Below is a small trained network, with its code and all its weights. Each question gives an input and a target symbol and asks what happens when units are switched off, that is, made to give their printed mean instead of their output.

import numpy as np


def w(rows, s, z=0):
    codes = np.array(rows[::2]) - 128.0
    scale = np.full(codes.shape[1], s)
    scale[-1] = z or s
    return codes * scale


def norm(h):
    return h / np.sqrt((h * h).mean(-1, keepdims=True) + 1e-5)


def f(y):
    return y / 2 * (1 + np.tanh(0.7978845608 * (y + 0.044715 * y**3)))


def softmax(a):
    e = np.exp(a - a.max(-1, keepdims=True))
    return e / e.sum(-1, keepdims=True)


def log_softmax(a):
    a = a - a.max(-1, keepdims=True)
    return a - np.log(np.exp(a).sum(-1, keepdims=True))


def net(x, mask):
    ids = ['αδελμσψ'.index(c) for c in x.split()]
    T = len(ids)
    res = E[ids] + P[:T]
    r = norm(res)
    for j in range(3):
        rows = slice(3 * j, 3 * j + 3)
        q, k, v = (r @ M[0][rows].T for M in (Q, K, V))
        z = softmax(np.where(np.tri(T) > 0, q @ k.T / 3**0.5, -1e9)) @ v
        o = O[0][rows]
        res = res + np.where(mask[j], z, o[:, -1]) @ o[:, :-1]
    y = f(norm(res) @ A[0][:, :-1].T + A[0][:, -1])
    res = res + np.where(mask[3:11], y, B[0][:, -1]) @ B[0][:, :-1]
    return log_softmax(norm(res)[-1] @ U[:, :-1].T + U[:, -1])


Q, K, V, O, A, B = {}, {}, {}, {}, {}, {}
E = w([
[79,154,210],'α',
[232,180,177],'δ',
[131,129,255],'ε',
[124,248,140],'λ',
[152,88,228],'μ',
[16,101,106],'σ',
[226,179,180],'ψ',
],0.002)
P = w([
[160,93,3],'0',
[96,165,228],'1',
[109,153,201],'2',
[117,146,182],'3',
[119,146,167],'4',
[123,127,144],'5',
[126,128,133],'6',
[130,135,121],'7',
[125,138,128],'8',
],0.0045)
Q[0] = w([
[132,141,174],'head 1',
[135,149,248],'head 1',
[128,127,109],'head 1',
[133,83,178],'head 2',
[82,112,118],'head 2',
[90,119,166],'head 2',
[99,101,24],'head 3',
[157,189,245],'head 3',
[127,192,136],'head 3',
],0.013)
K[0] = w([
[84,163,106],'head 1',
[18,211,84],'head 1',
[140,118,130],'head 1',
[151,156,193],'head 2',
[182,147,129],'head 2',
[184,110,167],'head 2',
[50,27,118],'head 3',
[195,248,111],'head 3',
[97,156,88],'head 3',
],0.011)
V[0] = w([
[83,244,72],'head 1',
[89,129,157],'head 1',
[255,204,148],'head 1',
[125,135,132],'head 2',
[246,32,156],'head 2',
[69,172,120],'head 2',
[175,70,157],'head 3',
[210,69,166],'head 3',
[2,54,124],'head 3',
],0.0091)
O[0] = w([
[173,135,34,157],'head 1',
[69,140,90,175],'head 1',
[167,2,123,107],'head 1',
[135,125,109,137],'head 2',
[7,113,183,136],'head 2',
[177,126,94,131],'head 2',
[120,141,195,128],'head 3',
[132,128,213,152],'head 3',
[20,191,59,1],'head 3',
],0.009,0.0052)
A[0] = w([
[151,101,86,92],'neuron 1',
[45,103,65,7],'neuron 2',
[161,94,70,95],'neuron 3',
[55,180,165,40],'neuron 4',
[126,91,151,136],'neuron 5',
[140,249,106,194],'neuron 6',
[157,102,80,103],'neuron 7',
[126,138,130,117],'neuron 8',
],0.013,0.0011)
B[0] = w([
[74,184,155,158],'neuron 1',
[232,57,90,148],'neuron 2',
[45,204,152,187],'neuron 3',
[71,30,59,207],'neuron 4',
[169,177,148,182],'neuron 5',
[203,107,5,253],'neuron 6',
[65,192,150,170],'neuron 7',
[126,116,121,127],'neuron 8',
],0.015,0.0037)
U = w([
[185,156,41,11],'α',
[52,62,150,253],'δ',
[171,102,12,155],'ε',
[40,255,124,132],'λ',
[86,60,180,51],'μ',
[210,129,213,32],'σ',
[150,103,185,210],'ψ',
],0.0054,0.0022)

Each question gives the input, a string of symbols that net reads in full, and the target symbol t.
The units are the heads (3 rows each of Q, K, V and O) and the neurons (one row each of A and B). Each row of codes is followed by its name. A weight is (code - 128) times the scale printed after its matrix; where a second scale follows, it is the last column's (O, A, B and U).
mask holds one flag per unit, heads first, then neurons. A switched-off unit (its flag False) gives its mean, the last column of its rows in O or B, instead of its output. The means were averaged over made-up inputs and are rounded, as every weight is.
A unit's drop is (log p(t) with every unit on - log p(t) with that unit switched off) / (log p(t) with every unit on - log p(t) with every unit switched off).
most important unit: the unit with the biggest drop
top k neurons: the k neurons with the biggest drops, biggest first
which heads matter: for each layer, one digit per head in row order, 1 if its drop is at least 0.15 and else 0, layers parted by /
drop when u is switched off: that unit's drop, to one decimal
input λ ε ε λ σ, target λ: which heads matter -> 010
input μ ψ ε ψ ε σ δ λ ε, target λ: which heads matter -> 101
input δ μ μ μ μ μ λ μ, target λ: which heads matter -> 000
input δ μ μ σ σ λ μ, target λ: most important unit -> head 3
input μ ε α μ ε μ μ, target δ: which heads matter -> 001
input μ μ μ μ, target δ: top 2 neurons -> neuron 4; neuron 6
input λ λ λ σ, target λ: which heads matter -> 000
input μ α μ μ μ ε, target δ: top 2 neurons -> neuron 6; neuron 4
input ε λ ψ, target λ: which heads matter -> 100
input μ ε λ ψ, target λ: top 2 neurons -> neuron 3; neuron 7
input ψ μ λ α μ α λ ε, target λ: which heads matter -> 000
input ε ε μ μ μ ε, target δ: top 2 neurons -> neuron 4; neuron 6
input μ μ λ, target λ: drop when head 1 is switched off -> 0.6
input μ α λ μ μ λ α, target λ: drop when neuron 4 is switched off -> 0.0
input μ ε α σ δ ε δ, target σ: drop when neuron 4 is switched off -> 0.1
input σ λ λ, target λ: top neuron -> neuron 3
